Below is a small trained network, with its code and all its weights. Each question gives an input and a class and asks what happens when units are switched off, that is, made to give their printed mean instead of their output.

import numpy as np


def w(rows, s, z=0):
    codes = np.array(rows[::2]) - 128.0
    scale = np.full(codes.shape[1], s)
    scale[-1] = z or s
    return codes * scale


def norm(h):
    return h / np.sqrt((h * h).mean(-1, keepdims=True) + 1e-5)


def f(y):
    return y / 2 * (1 + np.tanh(0.7978845608 * (y + 0.044715 * y**3)))


def log_softmax(a):
    a = a - a.max(-1, keepdims=True)
    return a - np.log(np.exp(a).sum(-1, keepdims=True))


def net(x, mask):
    res = np.array(x, float).reshape(1, 5) / 4 @ E
    u = 0
    for l in range(3):
        y = f(norm(res) @ A[l][:, :-1].T + A[l][:, -1])
        res = res + np.where(mask[u : u + 4], y, B[l][:, -1]) @ B[l][:, :-1]
        u += 4
    return log_softmax(norm(res)[-1] @ U[:, :-1].T + U[:, -1])


A, B = {}, {}
E = w([
[120,139,136,123,136],'x0',
[142,118,123,135,117],'x1',
[242,193,41,68,159],'x2',
[7,197,2,157,120],'x3',
[90,159,142,107,157],'x4',
],0.0067)
A[0] = w([
[121,71,220,124,67,3],'0.n1',
[192,50,135,96,254,84],'0.n2',
[115,55,246,90,131,67],'0.n3',
[159,47,131,72,115,93],'0.n4',
],0.0091,0.0026)
B[0] = w([
[121,131,54,159,147,213],'0.n1',
[199,186,171,252,136,210],'0.n2',
[119,44,57,66,125,254],'0.n3',
[108,110,166,106,168,170],'0.n4',
],0.014,0.0053)
A[1] = w([
[164,174,185,248,138,30],'1.n1',
[254,53,147,127,189,245],'1.n2',
[13,86,120,239,9,87],'1.n3',
[9,68,95,148,135,157],'1.n4',
],0.007,0.0012)
B[1] = w([
[221,53,215,2,176,180],'1.n1',
[62,134,129,61,40,255],'1.n2',
[122,210,206,131,101,223],'1.n3',
[209,82,199,167,125,249],'1.n4',
],0.0091,0.0053)
A[2] = w([
[193,103,128,136,2,251],'2.n1',
[170,212,144,125,109,172],'2.n2',
[45,58,174,161,66,229],'2.n3',
[24,23,125,51,113,165],'2.n4',
],0.0088,0.0022)
B[2] = w([
[63,182,116,125,239,255],'2.n1',
[81,31,116,101,142,195],'2.n2',
[191,210,179,175,2,238],'2.n3',
[172,68,104,180,115,239],'2.n4',
],0.0097,0.0055)
U = w([
[199,35,113,194,91,6],'0',
[93,209,249,166,99,194],'1',
[198,124,223,34,227,71],'2',
[82,191,61,102,178,221],'3',
],0.014,0.0021)

Each question gives the input, the list of numbers given to net, and the class t.
The units are the neurons (one row each of A and B). Each row of codes is followed by its name. A weight is (code - 128) times the scale printed after its matrix; where a second scale follows, it is the last column's (A, B and U).
mask holds one flag per neuron, layer by layer. A switched-off neuron (its flag False) gives its mean, the last column of its row in B, instead of its output. The means were averaged over made-up inputs and are rounded, as every weight is.
A unit's drop is (log p(t) with every unit on - log p(t) with that unit switched off) / (log p(t) with every unit on - log p(t) with every unit switched off).
The circuit of an input: a set's keep is (log p(t) with only the set's units on - log p(t) with every unit switched off) / (log p(t) with every unit on - log p(t) with every unit switched off). Starting from all 12 units, units are removed one at a time, each time the one whose removal leaves the highest keep (on an exact tie, the one counted first), for as long as the keep stays at least 0.8.
circuit, biggest first: the units of the circuit, biggest drop first
most important unit: the unit with the biggest drop
top k neurons: the k neurons with the biggest drops, biggest first
drop when u is switched off: that unit's drop, to one decimal
input [7,6,2,-2,-2], class 2: most important unit => 1.n1
input [-3,-5,0,-2,3], class 0: top 4 neurons => (0.n3; 2.n4; 1.n3; 1.n2)
input [-6,6,-7,-1,7], class 0: top 2 neurons => (0.n3; 0.n2)
input [3,-5,0,-8,0], class 0: top 4 neurons => (0.n3; 2.n4; 1.n2; 1.n3)
input [-5,0,1,6,-7], class 3: top 4 neurons => (2.n3; 1.n2; 0.n4; 2.n2)
input [-5,-8,2,4,-5], class 3: top 3 neurons => (0.n2; 0.n3; 2.n3)
input [-3,-3,2,1,2], class 3: top 2 neurons => (0.n2; 0.n3)
input [4,7,1,3,0], class 3: top 3 neurons => (0.n2; 2.n3; 1.n2)
input [5,-5,0,2,-2], class 1: top 4 neurons => (0.n2; 0.n3; 1.n1; 0.n1)
input [-4,2,5,-1,-8], class 2: top 2 neurons => (0.n3; 1.n1)
input [6,-6,-6,0,-2], class 0: top 3 neurons => (0.n3; 0.n2; 2.n4)
input [4,7,3,3,-4], class 3: top 2 neurons => (0.n2; 0.n3)
input [2,-3,-8,-7,-1], class 0: drop when 0.n3 is switched off => 1.2
input [8,8,-1,8,-8], class 1: drop when 0.n1 is switched off => 0.1
input [4,-2,-1,5,5], class 1: circuit, biggest first => (0.n3)
input [-7,0,5,1,-8], class 3: drop when 0.n2 is switched off => 0.1
